
48	289	-116	294	-281	25	42	-212	70	-76	321	47	-69	69	265	213	-359	202	129	-129	127	-172	-30	48	-31	35	157	-414	-34	223	-191	28	-137	-215	87	35	67	79	-428	48	5	-586	-318	221
-9	-211	11	-348	169	29	71	-9	85	153	-178	-182	147	-32	-170	-116	215	-171	-41	192	-105	92	-126	32	193	71	-84	104	-115	-293	-24	16	165	-109	26	32	-153	-108	213	139	-86	445	203	-215
-91	342	-138	396	-64	26	8	-284	205	32	98	170	-103	13	152	52	-257	230	111	1	25	-224	-130	48	79	-89	71	-273	183	286	-226	120	-68	-247	-131	-44	-100	-361	-117	-60	52	-449	-105	201
-194	222	-6	310	-27	179	-150	-162	228	-4	-160	212	-136	-160	94	21	-394	163	37	152	117	-78	-126	-144	-77	-40	50	113	36	198	93	-182	78	-205	-135	-72	-74	-252	230	-37	23	-240	258	40
13	415	-116	500	-436	276	-40	-180	125	-377	417	275	-146	28	356	331	-532	88	145	-99	-30	-113	-100	-96	-297	233	60	-346	-161	192	75	-133	-194	51	149	-66	56	245	-235	83	-40	-656	-420	85
-41	313	-123	536	-257	148	37	-50	7	-326	231	68	10	-47	240	234	-415	205	133	-68	-6	-158	-143	87	-115	173	53	-311	-16	191	-34	-48	-163	-102	94	33	-123	57	-250	-79	-36	-532	-260	159
181	201	-266	222	85	2	161	-393	180	174	242	-316	-163	136	322	90	182	24	401	-87	-212	-177	-48	491	6	-172	194	-528	400	199	-28	-18	203	-297	148	0	80	-142	-437	109	-58	-291	-307	193
56	35	-100	-163	-107	145	112	22	147	15	60	72	100	-17	-12	0	62	-98	-42	37	-87	4	-299	9	37	82	-104	-137	-200	-189	-119	79	-26	17	129	45	-194	12	61	119	-103	25	-104	-162
-233	246	43	595	-62	156	-168	-239	57	-300	61	93	-187	-28	164	215	-533	145	158	126	-21	-75	132	-143	-115	208	58	8	44	235	171	-170	14	-149	-157	-146	59	-88	81	-21	57	-321	26	93
-45	-261	92	-407	164	-81	55	1	14	116	-233	-193	237	-50	-236	-176	165	-180	-100	204	-65	79	-18	-39	326	120	-76	135	-148	-304	-50	80	88	-83	-2	28	-153	-77	168	114	-62	569	215	-178
-206	46	117	-188	-17	-116	-67	-52	213	114	-311	282	-33	-165	-118	-226	-193	66	-155	91	202	-89	-50	-300	267	-113	-16	136	-156	33	-30	71	2	-51	-117	-72	-124	-153	241	-39	49	138	253	-70
-251	-293	187	-61	123	-150	25	424	-204	-185	-465	-306	104	-307	-186	-65	-166	138	-70	84	212	18	82	-31	216	106	-1	294	-218	-155	266	-174	214	-186	59	136	-209	234	181	-198	-40	320	437	-123
-217	-65	120	206	-168	285	-112	140	-102	-312	115	59	-14	60	-83	372	-509	81	-125	183	122	139	-19	-363	-152	458	-133	217	-501	-191	-97	-97	-1	-177	-154	29	-19	147	311	117	5	-217	151	-210
20	-46	96	-354	-97	-168	-6	-100	119	146	-123	-13	1	-105	37	-143	-123	-22	-30	-14	217	-48	97	-130	210	-78	147	-51	-185	-10	93	-72	45	-87	140	8	98	225	-159	103	-19	146	60	7
10	-86	-57	204	63	-22	181	121	-191	-339	28	-440	148	-68	65	98	85	-73	220	-5	-283	-35	40	349	91	253	1	-202	65	-127	248	-70	86	-17	255	68	-170	244	-211	-45	-124	180	-176	-20
17	-111	77	-556	-44	10	12	-257	226	217	111	179	-1	211	-171	-67	108	-279	-155	147	-74	90	-6	-336	223	135	-133	-7	-363	-298	-263	233	-12	37	-90	-115	75	-32	207	356	6	326	-59	-280
-117	-187	90	-229	-32	32	77	313	-49	-155	-194	-43	130	-145	-175	-27	-36	-61	-138	81	35	69	-132	-133	131	198	-145	150	-381	-306	68	-4	54	30	96	83	-237	212	246	3	-90	281	153	-280
101	108	-134	69	-128	-72	176	-191	-8	15	358	-146	61	216	100	166	-32	75	90	-99	-30	-130	-26	151	167	102	55	-471	-38	12	-415	256	-123	-232	40	72	-10	-21	-417	113	0	-309	-385	135
-102	-9	-9	176	88	138	-70	-142	82	79	-2	-163	-182	65	59	186	-197	104	120	146	86	20	20	-7	-59	45	64	52	-24	30	-33	-154	268	-395	-138	4	97	-129	119	109	18	-197	213	-43
116	291	-299	388	67	87	166	-298	207	26	175	-198	-157	19	334	59	162	37	408	-80	-298	-203	-168	509	-57	-160	118	-494	451	224	87	-42	172	-173	174	-9	-78	-188	-309	-5	-87	-298	-298	163
33	85	-182	-16	59	-13	191	-146	232	197	181	-81	-348	198	118	92	257	41	204	-120	-105	-126	-114	194	50	-201	-14	-377	65	19	-197	164	287	-229	-13	2	15	-100	-58	107	-5	-271	-221	-95
-55	-38	-95	117	188	71	131	-48	44	-55	9	-228	-43	73	-31	63	199	-70	158	90	-284	-18	-89	210	89	100	-111	-115	93	-131	-13	79	207	-125	-20	-12	-163	-157	126	42	-60	115	-36	-146
92	-78	-1	-604	-25	-223	128	-96	204	341	-141	30	125	-52	-95	-293	204	-100	-110	-25	106	-73	-110	-35	389	-182	42	-151	-140	-135	-185	189	-14	-43	131	42	-93	-3	-122	116	-40	309	-10	-55
-236	51	136	95	-53	-119	-85	-123	9	-15	-45	121	-6	36	-102	50	-427	204	-122	102	244	-92	130	-312	254	101	15	45	-181	86	-288	158	-100	-277	-269	-34	-5	-171	51	-15	124	-147	133	82
85	-178	-65	-34	78	19	145	63	-124	-21	58	-493	125	29	31	145	85	-14	138	44	-60	38	-21	289	65	154	58	-140	-40	-178	-8	-77	178	-286	166	158	-50	140	-201	93	-108	65	-4	-30
-146	-264	232	-224	126	-145	-106	-220	-85	102	-35	-255	1	181	-176	80	-197	-41	-60	223	133	92	382	-279	286	230	50	175	-232	-149	-151	41	119	-349	-241	-54	226	-18	77	221	96	272	229	-62
-133	68	-50	450	160	251	-105	-285	57	-50	77	-186	-117	114	72	255	-230	62	190	260	-149	34	30	61	-120	200	13	55	136	55	-22	-140	207	-371	-226	-66	44	-331	179	113	12	-179	162	3
-14	118	-83	-30	90	-65	95	-115	251	40	-211	0	-102	-192	117	-235	183	-86	189	-22	-179	-142	-112	209	125	-203	39	-164	216	77	325	-67	179	80	193	-81	-148	-33	0	-52	-83	203	-34	-40
-95	139	-17	54	-134	-24	73	19	75	-200	-56	189	150	-144	-20	-98	-122	-10	-54	-2	-83	-124	-159	-64	188	112	-85	-137	-103	-28	-3	131	-187	143	87	-28	-279	0	3	-77	-41	70	-136	-28
-144	214	-30	666	-11	174	-117	-253	3	-268	125	-132	-174	11	238	291	-452	154	269	107	-66	-82	134	60	-163	191	123	-77	163	244	189	-243	101	-268	-80	-78	93	-76	-65	-1	20	-380	-1	149
-32	71	-28	262	-121	-56	42	16	-115	-111	62	-217	89	-68	130	170	-362	260	77	-39	217	-117	21	119	76	91	168	-191	-39	129	-106	-69	-51	-346	78	145	-40	88	-349	-72	-12	-338	-21	222
-123	-35	81	-320	67	-97	-36	-66	256	252	-316	125	-137	-140	-76	-219	-20	9	-66	76	178	-49	-41	-183	204	-208	26	124	-109	-15	55	-27	191	-125	-53	-48	-33	-89	235	44	18	189	294	-129
124	150	-20	-397	-344	148	30	-204	278	-75	192	455	210	-5	3	-133	-44	-346	-167	44	-193	28	-243	-301	87	233	-138	-179	-385	-237	-39	156	-341	427	224	-121	-125	165	27	269	-112	237	-352	-207
-34	40	31	-108	58	-34	-31	-315	215	100	-23	6	-156	41	57	-71	3	-118	108	86	-97	-39	115	-72	126	-23	47	-69	27	18	115	-24	143	-53	-17	-139	111	-44	38	163	3	159	-11	-63
-133	-239	119	-296	201	25	-18	28	95	101	-269	-127	-69	-40	-183	-80	103	-144	-34	204	-38	110	20	-128	134	63	-96	262	-186	-250	131	-70	304	-114	-77	-37	-43	-24	405	125	-26	426	332	-304
-18	136	-182	452	26	179	100	-113	-37	-207	193	-196	153	61	80	195	-76	54	162	99	-273	-69	-175	275	1	246	-48	-242	147	0	-156	69	-53	-185	1	41	-231	-238	-103	-7	-72	-183	-167	79
-136	-144	94	-181	-51	-23	62	314	-25	-160	-248	-26	78	-212	-119	-56	-88	2	-106	26	92	18	-102	-115	135	114	-89	125	-324	-210	156	-53	76	31	122	80	-220	257	185	-58	-75	224	165	-216
-163	344	-99	766	-203	326	-16	-16	5	-607	183	176	-4	-104	194	263	-438	72	157	50	-277	-95	-162	13	-227	371	-110	-147	-1	122	213	-101	-161	132	53	-90	-239	13	67	-111	-69	-361	-237	9
-157	36	37	195	26	224	-125	-103	116	-54	-79	23	-100	-50	20	130	-290	41	40	211	22	48	-51	-138	-103	135	-12	174	-91	-4	104	-201	160	-201	-121	-48	-6	-121	283	80	-8	-79	254	-101
15	-360	167	-487	72	-123	23	13	-63	130	-75	-362	-3	67	-112	31	41	-132	-24	91	129	128	225	-106	191	130	64	100	-331	-287	42	-86	247	-225	69	61	183	326	-8	244	-33	356	163	-190
-105	183	-18	481	-97	20	-38	-182	-23	-194	172	-118	-188	50	228	265	-425	221	205	-20	87	-130	164	26	-55	109	154	-199	38	240	36	-114	52	-300	-38	-22	129	65	-228	-3	49	-456	-105	176
-55	-151	123	-387	26	-183	8	-181	100	243	10	-72	-174	168	-79	-2	-30	-18	-37	30	178	-2	211	-231	257	-29	49	-35	-248	-92	-191	122	162	-258	-122	-34	205	65	5	210	77	91	65	-102
6	-17	-1	-257	-261	-49	187	268	62	-171	77	104	-129	-49	41	40	24	-51	-28	-209	41	-55	-114	-97	56	48	-83	-237	-429	-184	77	74	38	176	271	54	-88	514	-60	43	-79	-53	-279	-242
-105	116	-24	460	45	203	-107	-354	37	-115	229	-156	-184	187	143	321	-321	60	219	179	-116	-4	152	-5	-132	235	60	-68	79	107	-23	-118	143	-331	-186	-101	175	-171	23	159	37	-286	-4	45
164	74	-131	-69	-94	-70	158	-29	95	38	2	-216	10	-155	235	-55	61	14	201	-150	13	-131	-100	324	50	-146	186	-347	86	63	210	-153	104	-78	378	101	-48	266	-407	8	-129	-68	-176	95
-161	134	-20	395	-245	407	-40	208	22	-462	119	185	-104	-94	88	316	-412	36	13	63	-69	61	-227	-185	-327	361	-161	65	-360	-108	186	-200	22	70	61	-5	-154	235	303	16	-85	-315	-23	-243
90	40	-2	-242	-82	124	-53	-337	237	148	115	53	-30	75	83	4	-59	-191	38	124	-58	50	-17	-122	4	75	53	-79	-135	-85	32	-85	45	-35	72	-90	141	35	-1	302	-52	103	-49	-98
-41	277	-228	492	79	285	90	-183	217	-202	115	10	-165	-6	203	105	96	-63	311	51	-468	-96	-248	297	-159	62	-99	-252	283	74	198	-47	154	39	59	-116	-205	-235	125	-4	-97	-156	-210	-81
-145	108	-83	487	-12	144	49	-3	-101	-262	135	-110	115	54	-5	250	-261	166	57	110	-101	-63	-124	89	31	287	-75	-120	-6	7	-239	103	-73	-257	-122	52	-227	-222	2	-67	-4	-278	-58	55
2	-32	-41	2	-9	-144	122	187	-43	-7	-206	-280	82	-251	88	-64	-67	178	94	-96	184	-122	-87	251	141	-113	163	-138	20	48	144	-146	125	-228	249	173	-155	187	-269	-143	-85	-43	85	104
14	224	-81	309	-106	388	-125	-450	203	-131	297	121	-42	130	179	231	-278	-154	144	223	-269	57	-73	-85	-225	306	-18	-84	-3	15	55	-147	-36	-30	-42	-166	88	-155	94	278	-53	-164	-129	-45
14	160	-143	280	-2	275	-5	-337	135	-25	260	-28	6	165	102	204	-108	-47	134	172	-231	3	-136	79	-82	205	-26	-169	66	-7	-172	26	1	-188	-83	-57	-32	-282	27	190	-36	-194	-116	-2
-207	81	-32	239	-8	101	15	209	54	-93	-235	76	22	-221	-41	20	-246	236	-48	78	146	-78	-272	-12	32	-4	-57	96	-83	29	-43	-47	67	-210	-62	94	-314	-168	220	-174	-24	-184	262	-40
179	86	-164	-271	4	-60	160	-156	284	269	-63	-90	-45	-111	166	-199	274	-88	164	-87	-59	-124	-200	278	114	-288	120	-310	136	20	113	-47	173	-49	295	36	-65	33	-221	85	-115	80	-109	0
-31	-155	202	-462	-24	-198	-77	-206	86	203	-109	-44	-2	9	-72	-117	-156	-81	-89	96	227	25	245	-289	281	15	127	82	-259	-84	2	-25	61	-160	-15	-47	210	158	-48	206	33	286	160	-43
-142	46	-3	296	44	117	-65	-239	-30	3	152	-93	81	184	-55	239	-329	150	-7	229	39	-6	7	-87	87	253	-3	-10	-39	19	-422	119	-44	-438	-302	11	-17	-377	48	97	66	-243	107	90
-73	-81	46	-231	-103	18	65	188	43	-21	-111	60	106	-99	-117	-26	-95	15	-151	40	134	17	-177	-154	133	92	-86	48	-347	-198	-91	55	-3	-50	61	84	-191	118	134	26	-51	80	96	-171
-11	-156	109	-126	-27	128	-67	-60	11	-95	3	-196	-57	-2	38	133	-164	-150	67	137	-12	131	136	-124	-69	240	44	111	-258	-180	279	-273	194	-75	104	-34	161	320	80	228	-72	182	106	-182
126	-135	-78	-54	91	40	113	-65	-51	21	58	-476	81	20	95	102	110	-85	195	59	-118	42	12	304	33	113	104	-154	30	-138	104	-157	203	-232	206	94	23	147	-217	143	-122	122	-26	-23
-263	-144	88	-173	123	-133	71	342	32	20	-484	31	77	-266	-260	-212	-5	134	-174	83	166	-56	-188	-97	317	-83	-133	220	-182	-143	-25	98	134	-115	-74	90	-384	-118	363	-206	-9	269	382	-178
-36	-93	215	-414	-287	-151	-53	-32	13	-28	30	134	24	-1	-42	-2	-349	-41	-185	-11	304	15	201	-441	209	168	71	8	-527	-123	-34	21	-124	7	74	-15	169	433	-114	182	28	92	-37	-79
96	293	7	315	-243	-144	-126	-670	-55	-44	324	-78	420	91	213	69	-624	112	63	105	116	-177	267	-21	265	257	339	-367	176	325	-313	59	-529	-285	-2	-45	170	-184	-757	118	63	-241	-273	592
6	-340	223	-436	27	-125	-58	-95	-115	63	-51	-338	143	59	-124	34	-126	-159	-69	180	136	140	312	-193	228	262	97	156	-335	-263	40	-108	100	-199	39	22	213	289	-68	264	-22	424	178	-104
-178	95	30	389	-118	257	-114	-93	-50	-247	138	69	114	58	-28	290	-510	113	-59	231	29	40	-60	-207	-65	402	-66	87	-212	-28	-205	-17	-135	-229	-200	-11	-86	-169	151	68	19	-262	87	4
-44	67	74	-93	-106	-69	-104	-255	127	185	-23	57	14	-11	44	-3	-368	129	-61	81	306	-61	76	-208	158	-25	169	-17	-132	113	-176	-30	-45	-305	-80	-3	126	-69	-134	114	55	-150	140	135
-100	-126	116	-222	-47	-219	72	183	-22	-34	-210	-120	-59	-151	-32	-75	-101	82	-21	-78	222	-68	98	-60	220	-57	73	-15	-228	-53	137	-46	137	-101	130	67	-28	325	-75	-49	-11	111	92	-71
-131	164	13	24	-129	3	12	-51	174	-106	-62	287	-19	-102	-6	-86	-169	8	-53	13	-21	-107	-111	-182	129	41	-72	-82	-143	17	13	102	-101	105	6	-77	-173	-21	111	-24	-1	-8	-63	-66
41	198	-132	226	-195	15	106	23	28	-134	64	-45	126	-160	194	48	-210	161	99	-100	66	-159	-193	196	28	11	114	-307	16	124	-1	-47	-112	-111	230	110	-182	101	-340	-86	-85	-295	-167	173
-64	96	-20	-74	-151	64	38	86	124	-65	-127	214	185	-198	-49	-110	-150	22	-135	51	59	-60	-287	-101	122	58	-67	-23	-192	-77	-48	49	-145	56	99	42	-293	-25	89	-38	-70	38	36	-63
-116	108	-96	542	105	320	-28	-217	5	-247	187	-168	-59	127	83	310	-172	-14	213	226	-320	36	-39	117	-162	331	-82	-41	108	-11	17	-85	123	-210	-140	-75	-52	-242	171	93	-37	-161	-12	-54
-69	-260	58	-366	172	-59	109	140	1	50	-263	-190	214	-91	-246	-162	218	-157	-89	166	-103	70	-109	22	291	110	-131	135	-162	-335	-7	80	121	-37	42	60	-250	-38	233	46	-80	538	205	-241
-93	18	-53	260	74	3	88	-81	-112	-184	49	-199	282	30	-81	69	-90	28	38	150	-194	-57	-55	135	224	282	-60	-120	62	-68	-213	172	-126	-159	-71	30	-256	-250	-64	-38	-28	81	-57	68

-174	74	-125	244	-162	-26	-113	-77	-106	-167	113	-266	-122	-38	-22	486	-79	-99	158	-140	-139	385	-23	68	334	311	119	125	-238	-170	119	-49	242	-232 : 29
46	-131	-108	-301	5	-10	-114	-264	-3	363	-76	-192	103	162	-217	-383	19	86	-209	-101	241	-495	256	-49	92	-119	90	214	274	38	-294	-37	7	-28 : 59
-275	43	-63	-214	-104	-208	133	462	158	-154	100	-11	-95	84	123	267	-175	35	-20	-3	-20	105	17	15	-262	-112	-64	170	352	94	336	278	35	-180 : 14
33	254	-138	223	130	40	-29	-27	-28	-119	190	-303	-17	6	-48	230	-105	-65	-117	-211	85	291	125	133	297	232	95	24	-156	-92	87	-81	359	-65 : 26
262	60	63	-131	304	232	84	-195	97	203	-2	-262	55	19	-129	-256	-26	-42	-197	99	18	-208	234	57	93	34	83	77	51	135	-78	10	18	105 : 55
193	-105	-30	165	176	178	26	-502	27	173	10	-272	-170	-76	-102	-202	220	19	68	125	-126	66	58	174	403	299	211	103	-242	3	-160	-80	86	-6 : 23
83	112	-59	72	14	-10	-165	-281	-182	23	103	-157	147	-79	-97	30	90	-46	59	-193	130	0	93	53	384	72	17	-83	-62	-161	-139	-248	69	-5 : 31
8	228	-16	-118	38	88	-184	49	-80	236	38	-250	292	167	-82	171	-204	-133	-149	-112	180	-118	321	-199	4	-96	-53	69	155	-68	6	-66	156	-45 : 34
74	-16	-120	86	211	31	269	-71	215	-39	184	-152	-397	-9	-22	-187	114	97	-113	43	-32	104	9	283	189	188	166	133	-44	131	13	160	159	39 : 48
167	238	41	-114	273	118	122	127	-14	-23	262	-112	20	-109	-38	107	-43	-55	-76	-49	47	47	143	41	54	-85	-145	-195	122	30	73	-68	14	150 : 51
121	-324	22	-346	253	67	113	-148	-90	44	36	-198	5	-381	-6	77	260	275	313	281	-315	309	12	137	-73	1	-196	-239	228	83	181	-187	-192	-183 : 61
-57	293	60	370	34	-13	117	118	203	-192	73	-100	-99	75	220	263	-73	-190	70	125	-145	372	-36	136	122	260	162	184	-211	16	332	247	182	-67 : 39
56	84	-135	-130	241	-60	152	150	118	16	204	-137	-77	28	-10	-99	0	127	-192	-77	164	47	149	142	-27	-57	-32	-7	249	91	87	52	166	8 : 70
-201	-149	-65	-317	-149	148	-75	63	-141	328	155	-199	-190	41	-134	399	-67	-15	150	67	-150	-15	168	-288	-60	-112	-133	73	187	-80	-58	-6	-30	-125 : 37
43	-158	-6	-383	69	81	-10	-103	-65	382	93	-76	-20	-8	-122	-117	137	94	59	106	31	-263	185	-139	-43	-233	-146	-45	324	21	-168	-74	-165	39 : 68
162	275	89	435	168	37	18	-230	106	44	79	-72	52	23	181	-35	193	-145	124	135	-12	257	27	147	312	219	132	16	-256	-54	92	23	124	69 : 41
-9	-10	-192	147	-56	21	-249	-384	-245	175	132	-282	9	-34	-136	173	141	25	133	-193	82	174	121	-6	439	175	50	-17	-155	-260	-185	-288	231	-140 : 3
-14	-48	189	120	-43	224	-33	-218	29	373	-34	-107	-93	36	132	230	169	-165	391	456	-362	180	54	-183	60	114	25	122	-144	-50	67	105	-127	-59 : 60
96	214	-143	75	286	-70	180	145	97	-179	319	-129	-123	-69	40	7	33	89	-159	-154	157	254	63	259	126	58	-23	-120	75	41	145	-6	241	51 : 1
-21	134	-62	85	-27	139	-117	-125	-129	29	122	-300	-31	6	-131	315	-127	-147	7	-132	-44	108	135	-31	298	177	68	77	-161	-131	-38	-100	191	-71 : 38
52	74	-147	3	256	-103	301	171	178	-193	308	-58	-309	-86	49	-78	104	162	-109	-62	62	212	-9	301	69	44	4	-50	133	112	144	106	149	51 : 35
-37	38	66	32	-75	-27	-48	-96	-85	-73	49	-54	36	-125	46	228	69	-86	257	54	-146	138	-37	32	178	67	-22	-29	-26	-80	87	-53	-103	-73 : 13
47	197	109	-315	112	286	-133	169	-248	275	197	-223	228	-50	-92	525	-178	-167	93	34	-62	41	305	-361	-108	-226	-320	-241	201	-116	63	-191	-57	39 : 50
-114	124	-222	62	-46	-317	-59	90	-209	-338	354	-8	-1	-206	24	283	129	139	146	-391	189	340	-78	206	291	-7	-141	-272	116	-211	92	-256	150	-102 : 27
55	2	71	-113	67	112	106	-71	101	189	68	-65	-143	47	-33	-112	45	-61	8	154	-66	-193	98	-24	59	-31	51	121	78	80	-78	127	-103	103 : 56
-263	-126	-228	182	-227	-136	24	-110	142	-168	-28	-277	-338	115	-55	113	-105	18	-41	-107	-106	155	-57	213	268	385	358	477	-172	8	70	212	278	-308 : 11
-108	221	-36	202	62	-222	258	304	313	-302	145	40	-196	81	244	42	-32	-13	-53	30	11	266	-90	273	-16	109	120	179	60	125	356	348	150	-47 : 24
70	232	186	-244	84	165	-123	133	-183	199	126	-84	329	-65	8	364	-87	-172	146	71	-30	-20	225	-283	-96	-249	-294	-239	218	-92	93	-152	-150	63 : 46
109	-29	148	-180	17	142	-184	-309	-124	339	-136	-166	313	-5	-73	-34	62	-88	156	155	-48	-211	194	-162	77	-73	-38	17	97	-56	-98	-141	-171	-36 : 64
-181	54	20	124	-172	257	34	6	12	184	186	-174	-440	127	-47	446	-108	-259	157	150	-286	108	52	-183	186	177	107	248	-234	-80	-28	200	61	3 : 45
32	-144	-155	-25	155	-15	201	-93	-4	-36	334	-81	-416	-210	-33	14	276	206	147	0	-86	258	-64	228	219	84	-39	-130	40	-8	-27	-68	40	16 : 28
-19	42	163	8	-30	446	11	-138	122	437	-58	-302	-218	236	-99	197	-191	-324	2	347	-317	-158	232	-274	48	162	188	399	-206	58	-70	267	4	30 : 12
